Below is a small trained network, with its code and all its weights. Each question gives an input and a class and asks what happens when units are switched off, that is, made to give their printed mean instead of their output.

import numpy as np


def w(rows, s, z=0):
    codes = np.array(rows[::2]) - 128.0
    scale = np.full(codes.shape[1], s)
    scale[-1] = z or s
    return codes * scale


def f(y):
    return y / 2 * (1 + np.tanh(0.7978845608 * (y + 0.044715 * y**3)))


def log_softmax(a):
    a = a - a.max(-1, keepdims=True)
    return a - np.log(np.exp(a).sum(-1, keepdims=True))


def net(x, mask):
    res = np.array(x, float).reshape(1, 5) / 4 @ E
    y = f(res @ A[0][:, :-1].T + A[0][:, -1])
    res = res + np.where(mask, y, B[0][:, -1]) @ B[0][:, :-1]
    return log_softmax(res[-1] @ U[:, :-1].T + U[:, -1])


A, B = {}, {}
E = w([
[122,29,44,136,117],'x0',
[139,113,104,1,151],'x1',
[222,168,124,166,189],'x2',
[224,140,162,87,67],'x3',
[155,70,174,149,190],'x4',
],0.0096)
A[0] = w([
[90,54,75,137,105,168],'n1',
[102,121,139,64,87,157],'n2',
[109,180,111,76,89,158],'n3',
[213,158,154,104,137,198],'n4',
[114,94,159,123,28,106],'n5',
[79,111,126,145,73,226],'n6',
[230,145,140,105,135,187],'n7',
[61,162,136,50,46,166],'n8',
[144,160,55,125,144,90],'n9',
[206,178,97,140,139,154],'n10',
[108,54,61,125,183,140],'n11',
[109,127,146,217,158,157],'n12',
[141,37,141,104,100,213],'n13',
[62,182,155,79,169,170],'n14',
[99,146,135,87,93,138],'n15',
[97,145,150,168,105,199],'n16',
[145,122,125,145,48,180],'n17',
[56,119,90,101,82,254],'n18',
[119,74,137,203,122,155],'n19',
[98,144,143,205,135,108],'n20',
[212,105,195,106,169,155],'n21',
[165,247,106,128,149,173],'n22',
[92,147,134,117,81,106],'n23',
[95,158,166,236,169,175],'n24',
[104,155,143,171,144,129],'n25',
[158,110,184,58,178,178],'n26',
[75,149,120,60,139,152],'n27',
[94,180,119,87,63,192],'n28',
[78,130,143,226,169,195],'n29',
[112,100,80,180,144,218],'n30',
[193,182,136,65,193,226],'n31',
],0.013,0.0068)
B[0] = w([
[122,167,54,76,168,235],'n1',
[187,94,139,66,153,188],'n2',
[216,121,188,140,187,187],'n3',
[177,77,106,188,47,224],'n4',
[156,163,119,57,83,172],'n5',
[98,199,146,80,141,209],'n6',
[164,108,88,189,20,227],'n7',
[234,138,194,80,180,223],'n8',
[128,187,128,162,172,146],'n9',
[152,165,80,206,92,198],'n10',
[94,111,34,108,189,236],'n11',
[23,165,172,118,83,209],'n12',
[137,119,68,45,103,227],'n13',
[114,42,195,172,194,196],'n14',
[178,103,181,97,155,164],'n15',
[103,159,203,112,96,184],'n16',
[141,206,114,120,70,182],'n17',
[151,178,116,80,202,245],'n18',
[39,165,110,93,115,205],'n19',
[60,161,181,149,161,182],'n20',
[112,45,87,94,23,215],'n21',
[159,135,152,243,123,222],'n22',
[152,151,172,83,151,150],'n23',
[28,156,216,164,94,235],'n24',
[72,137,187,141,133,161],'n25',
[124,25,114,107,110,213],'n26',
[185,63,169,155,200,192],'n27',
[218,178,186,107,173,203],'n28',
[10,182,179,132,124,239],'n29',
[72,199,84,126,161,221],'n30',
[126,63,92,196,90,248],'n31',
],0.011)
U = w([
[38,214,182,151,110,252],'0',
[138,73,82,94,65,58],'1',
[172,156,97,215,73,27],'2',
[191,181,155,67,138,36],'3',
[75,82,203,148,122,166],'4',
[180,94,184,148,220,76],'5',
[84,153,4,99,204,66],'6',
],0.012,0.0031)

Each question gives the input, the list of numbers given to net, and the class t.
The units are the neurons (one row each of A and B). Each row of codes is followed by its name. A weight is (code - 128) times the scale printed after its matrix; where a second scale follows, it is the last column's (A, B and U).
mask holds one flag per neuron, in row order. A switched-off neuron (its flag False) gives its mean, the last column of its row in B, instead of its output. The means were averaged over made-up inputs and are rounded, as every weight is.
A unit's drop is (log p(t) with every unit on - log p(t) with that unit switched off) / (log p(t) with every unit on - log p(t) with every unit switched off).
The circuit of an input: a set's keep is (log p(t) with only the set's units on - log p(t) with every unit switched off) / (log p(t) with every unit on - log p(t) with every unit switched off). Starting from the 12 units with the biggest drops (on a tie, the unit counted first), units are removed one at a time, each time the one whose removal leaves the highest keep (on an exact tie, the one counted first), for as long as the keep stays at least 0.8.
circuit, biggest first: the units of the circuit, biggest drop first
k most important neurons: the k neurons with the biggest drops, biggest first
drop when u is switched off: that unit's drop, to one decimal
input [7,-1,-6,4,0], class 6: circuit, biggest first	n1
input [4,1,3,3,-1], class 2: circuit, biggest first	n10; n7
input [-7,6,3,-4,1], class 5: 2 most important neurons	n14; n27
input [4,-2,-2,-5,0], class 6: 4 most important neurons	n11; n1; n18; n22
input [-8,2,5,-7,-4], class 4: circuit, biggest first	n14; n31
input [6,0,4,5,1], class 1: 2 most important neurons	n22; n21
input [-6,-8,2,8,7], class 2: 2 most important neurons	n4; n7
input [-6,5,5,0,8], class 1: 2 most important neurons	n21; n26
input [0,1,-2,-8,-4], class 5: 2 most important neurons	n27; n14
input [8,-3,7,2,-4], class 6: 2 most important neurons	n30; n31
input [6,-2,5,-7,-3], class 0: 3 most important neurons	n29; n24; n12
input [-5,6,4,2,8], class 1: 2 most important neurons	n21; n26
input [-3,7,4,-1,-3], class 2: 2 most important neurons	n31; n7
input [6,-2,-1,-4,4], class 6: circuit, biggest first	n11
input [1,-6,-4,4,-7], class 3: drop when n31 is switched off	0.0
input [-8,0,6,6,5], class 2: drop when n5 is switched off	0.0
input [-6,1,0,7,6], class 1: drop when n26 is switched off	0.4
input [-7,-1,-6,5,2], class 3: drop when n17 is switched off	0.1
